Here is a tiny trained network, its code and every weight. The questions are about switching its units off for an input and a class, where a switched-off unit gives its printed mean instead of its output.

import numpy as np


def w(rows, s, z=0):
    codes = np.array(rows[::2]) - 128.0
    scale = np.full(codes.shape[1], s)
    scale[-1] = z or s
    return codes * scale


def norm(h):
    return h / np.sqrt((h * h).mean(-1, keepdims=True) + 1e-5)


def f(y):
    return y / 2 * (1 + np.tanh(0.7978845608 * (y + 0.044715 * y**3)))


def log_softmax(a):
    a = a - a.max(-1, keepdims=True)
    return a - np.log(np.exp(a).sum(-1, keepdims=True))


def net(x, mask):
    res = np.array(x, float).reshape(1, 5) / 4 @ E
    u = 0
    for l in range(2):
        y = f(norm(res) @ A[l][:, :-1].T + A[l][:, -1])
        res = res + np.where(mask[u : u + 13], y, B[l][:, -1]) @ B[l][:, :-1]
        u += 13
    return log_softmax(norm(res)[-1] @ U[:, :-1].T + U[:, -1])


A, B = {}, {}
E = w([
[132,132,121,131,133,129,126,126,130,128,125,110],'x0',
[132,123,132,127,126,137,134,127,125,130,127,131],'x1',
[81,14,131,95,150,102,144,131,183,131,74,108],'x2',
[96,116,169,106,194,132,111,133,54,128,156,109],'x3',
[58,146,114,90,115,86,251,118,126,134,177,89],'x4',
],0.02)
A[0] = w([
[118,76,125,127,196,146,92,110,109,133,128,114,14],'L0N0',
[133,137,120,118,75,129,118,140,164,118,109,153,163],'L0N1',
[127,100,157,130,153,132,108,91,127,169,129,116,45],'L0N2',
[168,168,102,127,55,116,164,141,151,125,120,155,120],'L0N3',
[137,147,113,129,139,157,123,125,163,121,107,51,84],'L0N4',
[144,111,116,109,109,145,104,114,170,133,118,131,58],'L0N5',
[171,157,148,157,134,179,61,136,113,140,104,154,154],'L0N6',
[119,11,154,98,166,110,89,132,189,136,53,119,81],'L0N7',
[101,103,182,99,228,127,104,130,29,132,156,104,176],'L0N8',
[128,150,98,118,103,123,177,105,147,150,112,120,60],'L0N9',
[90,177,115,102,97,106,221,117,122,150,202,103,89],'L0N10',
[55,49,132,90,155,106,210,131,182,138,89,99,2],'L0N11',
[138,86,78,141,81,124,114,128,217,116,86,156,131],'L0N12',
],0.012,0.01)
B[0] = w([
[90,102,81,83,87,119,92,185,97,99,67,172,146],'L0N0',
[143,129,93,177,146,136,178,46,165,128,118,97,170],'L0N1',
[106,90,104,116,110,145,121,127,129,107,84,108,128],'L0N2',
[95,115,45,98,94,122,100,82,133,78,59,151,181],'L0N3',
[139,112,114,151,99,128,110,77,154,166,129,182,123],'L0N4',
[138,133,142,130,170,112,145,148,146,154,163,153,134],'L0N5',
[124,51,99,89,91,43,127,99,148,140,182,85,229],'L0N6',
[91,200,137,204,178,209,153,192,128,97,31,210,225],'L0N7',
[100,114,181,91,190,171,150,133,6,118,135,156,251],'L0N8',
[84,132,80,149,107,87,103,141,115,59,97,118,147],'L0N9',
[118,204,135,175,154,185,153,165,137,86,57,145,237],'L0N10',
[182,68,118,63,60,51,32,73,150,154,242,66,200],'L0N11',
[211,155,141,178,160,152,176,93,178,203,143,110,201],'L0N12',
],0.011,0.014)
A[1] = w([
[96,85,124,101,147,111,186,128,165,139,158,82,179],'L1N0',
[111,80,177,111,156,136,63,152,90,97,117,115,129],'L1N1',
[96,219,137,134,106,168,188,122,114,115,122,132,10],'L1N2',
[156,73,104,105,35,37,106,112,198,160,157,75,1],'L1N3',
[195,113,92,137,113,100,90,84,60,148,162,154,63],'L1N4',
[117,164,140,142,50,103,141,176,165,117,127,114,82],'L1N5',
[103,63,148,89,177,97,100,156,98,106,86,127,91],'L1N6',
[114,149,186,80,163,126,140,152,43,113,200,93,225],'L1N7',
[126,74,156,72,140,99,103,101,108,154,195,85,34],'L1N8',
[113,39,114,58,113,118,181,83,140,131,159,121,242],'L1N9',
[130,103,115,139,68,88,107,52,167,144,161,112,43],'L1N10',
[143,189,58,149,4,72,162,111,216,109,155,107,148],'L1N11',
[105,72,155,69,119,72,85,132,97,168,221,104,9],'L1N12',
],0.013,0.0038)
B[1] = w([
[155,154,107,110,105,75,91,61,99,89,172,129,152],'L1N0',
[82,180,67,109,65,122,114,133,122,53,50,118,197],'L1N1',
[125,98,172,165,192,148,165,163,91,154,92,142,185],'L1N2',
[165,69,229,123,132,135,105,182,80,159,238,202,206],'L1N3',
[99,125,112,52,83,89,110,72,198,125,153,75,174],'L1N4',
[100,117,92,91,129,155,70,133,119,131,103,172,144],'L1N5',
[82,169,45,108,58,140,116,122,113,79,89,113,187],'L1N6',
[201,139,152,178,164,86,162,89,248,198,166,45,248],'L1N7',
[132,179,56,149,79,81,120,71,183,133,63,104,182],'L1N8',
[134,84,111,89,87,103,78,88,161,114,164,111,178],'L1N9',
[109,94,213,96,151,137,161,164,77,165,157,125,188],'L1N10',
[91,93,128,68,104,159,70,208,50,91,140,177,249],'L1N11',
[124,154,60,168,79,89,144,56,212,111,81,60,192],'L1N12',
],0.011,0.016)
U = w([
[142,59,141,64,62,112,73,143,115,137,250,176,154],'0',
[68,159,108,118,127,181,128,187,60,78,40,177,146],'1',
[108,163,100,105,87,51,132,26,185,117,134,24,219],'2',
[129,187,208,178,230,138,237,132,110,162,176,94,1],'3',
[177,114,141,220,170,150,153,133,231,198,82,162,61],'4',
],0.018,0.003)

Each question gives the input, the list of numbers given to net, and the class t.
The units are the neurons (one row each of A and B). Each row of codes is followed by its name. A weight is (code - 128) times the scale printed after its matrix; where a second scale follows, it is the last column's (A, B and U).
mask holds one flag per neuron, layer by layer. A switched-off neuron (its flag False) gives its mean, the last column of its row in B, instead of its output. The means were averaged over made-up inputs and are rounded, as every weight is.
A unit's drop is (log p(t) with every unit on - log p(t) with that unit switched off) / (log p(t) with every unit on - log p(t) with every unit switched off).
The circuit of an input: a set's keep is (log p(t) with only the set's units on - log p(t) with every unit switched off) / (log p(t) with every unit on - log p(t) with every unit switched off). Starting from the 12 units with the biggest drops (on a tie, the unit counted first), units are removed one at a time, each time the one whose removal leaves the highest keep (on an exact tie, the one counted first), for as long as the keep stays at least 0.8.
circuit, biggest first: the units of the circuit, biggest drop first
k most important neurons: the k neurons with the biggest drops, biggest first
k most important neurons of layer l: the k neurons of layer l with the biggest drops, biggest first
drop of u: that unit's drop, to one decimal
input [-4,-2,6,4,-1], class 1: circuit, biggest first	(L0N7)
input [4,1,-5,0,0], class 0: 3 most important neurons	(L0N8, L0N7, L0N6)
input [2,-5,-7,7,0], class 2: 3 most important neurons	(L0N7, L0N10, L0N6)
input [4,-3,0,5,7], class 3: 2 most important neurons	(L0N10, L0N6)
input [2,-8,6,-2,1], class 0: 2 most important neurons	(L0N11, L0N10)
input [3,-5,-3,0,3], class 1: 2 most important neurons	(L0N8, L1N7)
input [-5,-1,6,4,0], class 1: 2 most important neurons	(L0N7, L0N6)
input [-7,-2,0,5,1], class 3: 3 most important neurons	(L0N11, L0N6, L1N7)
input [2,6,0,5,6], class 3: 2 most important neurons	(L0N10, L0N6)
input [0,-2,3,0,-1], class 4: 2 most important neurons	(L0N7, L0N12)
input [5,8,-7,6,0], class 2: 4 most important neurons of layer 0	(L0N7, L0N10, L0N6, L0N12)
input [6,-2,7,0,-3], class 4: 4 most important neurons	(L0N7, L0N12, L1N11, L0N8)
input [-3,-5,5,-2,0], class 4: 2 most important neurons of layer 0	(L0N7, L0N6)
input [-2,2,-1,-3,0], class 0: 2 most important neurons	(L0N7, L0N10)
input [-4,-1,-7,1,7], class 3: 4 most important neurons of layer 1	(L1N1, L1N11, L1N6, L1N2)
input [0,2,-8,-1,-2], class 0: most important neuron of layer 0	(L0N8)
input [5,-2,0,1,3], class 3: 2 most important neurons of layer 0	(L0N10, L0N6)
input [8,-6,7,3,-4], class 1: drop of L0N7	0.8
input [-5,1,-5,1,-8], class 2: drop of L1N12	0.2
input [-2,-1,8,5,-4], class 1: drop of L0N7	2.9
